Here is a tiny trained network, its code and every weight. The questions are about switching its units off for an input and a class, where a switched-off unit gives its printed mean instead of its output.

import numpy as np


def w(rows, s, z=0):
    codes = np.array(rows[::2]) - 128.0
    scale = np.full(codes.shape[1], s)
    scale[-1] = z or s
    return codes * scale


def norm(h):
    return h / np.sqrt((h * h).mean(-1, keepdims=True) + 1e-5)


def f(y):
    return y / 2 * (1 + np.tanh(0.7978845608 * (y + 0.044715 * y**3)))


def log_softmax(a):
    a = a - a.max(-1, keepdims=True)
    return a - np.log(np.exp(a).sum(-1, keepdims=True))


def net(x, mask):
    res = np.array(x, float).reshape(1, 8) / 4 @ E
    u = 0
    for l in range(3):
        y = f(norm(res) @ A[l][:, :-1].T + A[l][:, -1])
        res = res + np.where(mask[u : u + 15], y, B[l][:, -1]) @ B[l][:, :-1]
        u += 15
    return log_softmax(norm(res)[-1] @ U[:, :-1].T + U[:, -1])


A, B = {}, {}
E = w([
[199,125,107,152,16,130,24,137],'x0',
[141,159,90,94,145,105,119,152],'x1',
[120,141,111,147,127,168,142,77],'x2',
[117,59,98,198,171,240,156,246],'x3',
[86,85,77,171,60,2,178,143],'x4',
[133,129,113,117,122,155,147,103],'x5',
[121,154,139,161,144,107,110,138],'x6',
[122,155,114,137,138,132,121,119],'x7',
],0.0082)
A[0] = w([
[80,71,155,120,132,98,107,85,53],'L0N0',
[76,137,129,157,106,85,79,114,64],'L0N1',
[144,119,91,166,5,127,102,124,103],'L0N2',
[218,158,76,133,72,190,67,225,107],'L0N3',
[73,66,176,152,186,48,99,122,184],'L0N4',
[52,87,152,167,112,104,130,11,207],'L0N5',
[197,72,164,80,79,138,144,126,153],'L0N6',
[151,53,32,129,152,166,105,70,99],'L0N7',
[167,97,45,173,166,101,105,127,54],'L0N8',
[153,176,70,159,21,190,112,193,70],'L0N9',
[170,190,139,147,67,188,95,122,148],'L0N10',
[160,59,98,158,196,70,254,138,53],'L0N11',
[71,88,131,114,140,102,90,122,67],'L0N12',
[216,144,170,93,187,186,120,147,255],'L0N13',
[136,65,92,74,115,85,197,116,135],'L0N14',
],0.0062,0.0041)
B[0] = w([
[98,85,91,119,126,72,81,133,122],'L0N0',
[157,131,79,101,88,160,160,84,129],'L0N1',
[255,133,140,153,174,99,153,216,195],'L0N2',
[90,49,146,189,122,144,101,68,222],'L0N3',
[111,170,85,92,144,190,175,51,200],'L0N4',
[168,185,102,51,185,46,113,210,227],'L0N5',
[123,234,102,157,159,128,79,108,166],'L0N6',
[91,142,161,159,128,79,91,176,132],'L0N7',
[101,116,174,121,85,128,166,143,122],'L0N8',
[183,68,166,220,130,116,157,87,178],'L0N9',
[111,61,167,105,111,72,60,138,178],'L0N10',
[72,206,107,171,88,147,67,110,174],'L0N11',
[146,120,94,150,145,120,128,112,114],'L0N12',
[114,121,164,108,178,176,99,92,254],'L0N13',
[80,159,121,150,178,71,115,118,173],'L0N14',
],0.0067,0.0047)
A[1] = w([
[89,160,166,62,169,108,153,78,251],'L1N0',
[109,129,135,123,112,67,89,115,166],'L1N1',
[126,116,85,165,163,186,118,180,195],'L1N2',
[107,169,141,109,224,181,149,101,172],'L1N3',
[151,154,130,3,121,147,112,133,92],'L1N4',
[128,125,97,126,168,105,218,159,87],'L1N5',
[172,92,189,116,134,120,78,103,87],'L1N6',
[169,131,64,181,16,96,146,132,62],'L1N7',
[52,109,152,112,139,83,209,128,59],'L1N8',
[57,128,124,121,149,191,179,161,92],'L1N9',
[159,96,106,179,142,135,117,178,73],'L1N10',
[140,170,165,107,67,163,50,167,47],'L1N11',
[113,129,183,118,113,221,112,142,100],'L1N12',
[118,134,122,139,158,152,116,179,104],'L1N13',
[62,153,88,153,102,95,235,148,86],'L1N14',
],0.011,0.0023)
B[1] = w([
[99,156,218,109,123,65,233,112,255],'L1N0',
[183,146,117,123,173,194,208,111,180],'L1N1',
[115,111,103,189,103,137,140,187,195],'L1N2',
[148,152,211,127,135,122,144,189,247],'L1N3',
[84,162,176,192,84,109,69,129,196],'L1N4',
[91,124,61,138,87,128,76,98,176],'L1N5',
[112,166,131,125,182,118,89,91,187],'L1N6',
[188,132,184,48,138,136,218,214,196],'L1N7',
[132,175,87,157,114,163,79,102,180],'L1N8',
[163,178,102,153,154,107,112,220,186],'L1N9',
[26,93,189,101,1,142,202,51,174],'L1N10',
[150,129,78,118,97,129,89,58,161],'L1N11',
[80,137,43,56,132,112,161,178,186],'L1N12',
[92,78,100,186,111,148,99,199,149],'L1N13',
[89,101,61,164,78,102,12,78,202],'L1N14',
],0.0081,0.0087)
A[2] = w([
[134,157,102,134,176,96,125,7,62],'L2N0',
[152,88,134,119,131,113,104,115,112],'L2N1',
[212,158,161,107,112,110,109,63,103],'L2N2',
[161,133,212,177,162,114,151,76,99],'L2N3',
[61,116,81,199,132,170,91,135,55],'L2N4',
[90,134,76,191,119,74,136,105,152],'L2N5',
[150,92,167,170,51,144,163,154,80],'L2N6',
[123,99,79,181,96,186,67,132,146],'L2N7',
[98,148,95,104,177,116,129,173,159],'L2N8',
[182,128,108,96,145,105,156,136,41],'L2N9',
[97,99,116,189,133,104,196,168,202],'L2N10',
[120,26,136,150,120,220,93,113,2],'L2N11',
[125,148,102,136,81,75,116,71,142],'L2N12',
[156,154,146,98,158,146,105,50,69],'L2N13',
[183,111,83,106,136,99,134,161,46],'L2N14',
],0.013,0.0037)
B[2] = w([
[95,65,80,165,69,138,232,167,241],'L2N0',
[76,143,108,108,119,169,89,88,132],'L2N1',
[141,99,51,138,148,190,21,181,254],'L2N2',
[77,131,147,63,192,145,74,93,226],'L2N3',
[229,199,204,68,163,178,50,96,226],'L2N4',
[183,57,107,107,117,117,130,98,217],'L2N5',
[116,153,50,123,138,65,231,121,213],'L2N6',
[78,239,197,52,188,25,64,59,237],'L2N7',
[112,2,108,135,60,216,155,83,189],'L2N8',
[252,183,192,75,137,191,145,191,147],'L2N9',
[139,39,61,176,110,159,83,61,252],'L2N10',
[85,221,198,53,167,83,221,130,203],'L2N11',
[182,65,138,199,127,167,179,177,235],'L2N12',
[133,88,44,198,76,112,38,68,201],'L2N13',
[161,232,206,61,204,153,147,143,142],'L2N14',
],0.0081,0.0064)
U = w([
[36,207,251,55,144,89,117,111,168],'0',
[98,115,78,161,66,103,8,84,254],'1',
[111,70,72,166,24,33,242,102,155],'2',
[228,168,144,64,91,93,160,184,9],'3',
[62,73,166,184,112,226,160,233,11],'4',
],0.013,0.0023)

Each question gives the input, the list of numbers given to net, and the class t.
The units are the neurons (one row each of A and B). Each row of codes is followed by its name. A weight is (code - 128) times the scale printed after its matrix; where a second scale follows, it is the last column's (A, B and U).
mask holds one flag per neuron, layer by layer. A switched-off neuron (its flag False) gives its mean, the last column of its row in B, instead of its output. The means were averaged over made-up inputs and are rounded, as every weight is.
A unit's drop is (log p(t) with every unit on - log p(t) with that unit switched off) / (log p(t) with every unit on - log p(t) with every unit switched off).
The circuit of an input: a set's keep is (log p(t) with only the set's units on - log p(t) with every unit switched off) / (log p(t) with every unit on - log p(t) with every unit switched off). Starting from the 12 units with the biggest drops (on a tie, the unit counted first), units are removed one at a time, each time the one whose removal leaves the highest keep (on an exact tie, the one counted first), for as long as the keep stays at least 0.8.
units of the circuit, in order: the units of the circuit, biggest drop first
unit that matters most: the unit with the biggest drop
k most important neurons: the k neurons with the biggest drops, biggest first
top k neurons in layer l: the k neurons of layer l with the biggest drops, biggest first
drop of u: that unit's drop, to one decimal
input [1,8,-5,1,3,-8,-7,3], class 2: top neuron in layer 2	(L2N4)
input [0,-4,4,4,1,-7,1,-3], class 1: 4 most important neurons	(L2N10; L1N0; L2N4; L1N7)
input [6,-6,7,-8,2,-2,-6,-4], class 3: units of the circuit, in order	(L1N7; L0N2)
input [1,2,2,-8,2,4,-2,6], class 3: top 2 neurons in layer 1	(L1N14; L1N10)
input [2,-8,1,1,-3,7,-4,-2], class 0: 2 most important neurons	(L1N0; L0N4)
input [6,-4,-5,3,0,5,7,2], class 0: top 2 neurons in layer 0	(L0N3; L0N10)
input [1,3,6,1,-2,-2,1,4], class 0: 2 most important neurons	(L1N0; L0N5)
input [-5,-2,3,0,1,4,-3,-7], class 2: top 2 neurons in layer 0	(L0N13; L0N14)
input [4,3,-3,1,2,2,-5,0], class 2: 3 most important neurons	(L1N10; L2N6; L0N3)
input [1,-2,6,-6,-4,-2,0,-4], class 1: 2 most important neurons	(L2N13; L2N2)
input [-8,-4,-6,1,-1,-2,-8,4], class 4: 4 most important neurons	(L1N9; L2N7; L2N8; L1N3)
input [-3,1,-6,1,-8,-5,4,-6], class 4: 2 most important neurons	(L2N7; L1N12)
input [5,-3,-6,-7,2,-1,-2,5], class 3: 2 most important neurons	(L1N7; L0N13)
input [6,7,8,7,0,2,4,-1], class 0: units of the circuit, in order	(L2N7)
input [0,0,7,2,6,-1,-1,-2], class 1: top 2 neurons in layer 1	(L1N14; L1N0)
input [-3,-5,-3,-1,1,2,6,7], class 2: 2 most important neurons	(L0N13; L1N14)
input [-7,-4,4,-8,1,-5,4,-2], class 2: top 2 neurons in layer 2	(L2N0; L2N7)
input [0,6,-3,8,7,3,5,-2], class 1: top 2 neurons in layer 2	(L2N4; L2N7)
input [0,-2,4,3,2,-7,1,5], class 1: top 2 neurons in layer 2	(L2N10; L2N4)
input [0,-1,7,1,2,-8,-1,-3], class 1: unit that matters most	L1N0
input [3,-5,-8,-7,8,4,0,0], class 3: drop of L2N13	0.0
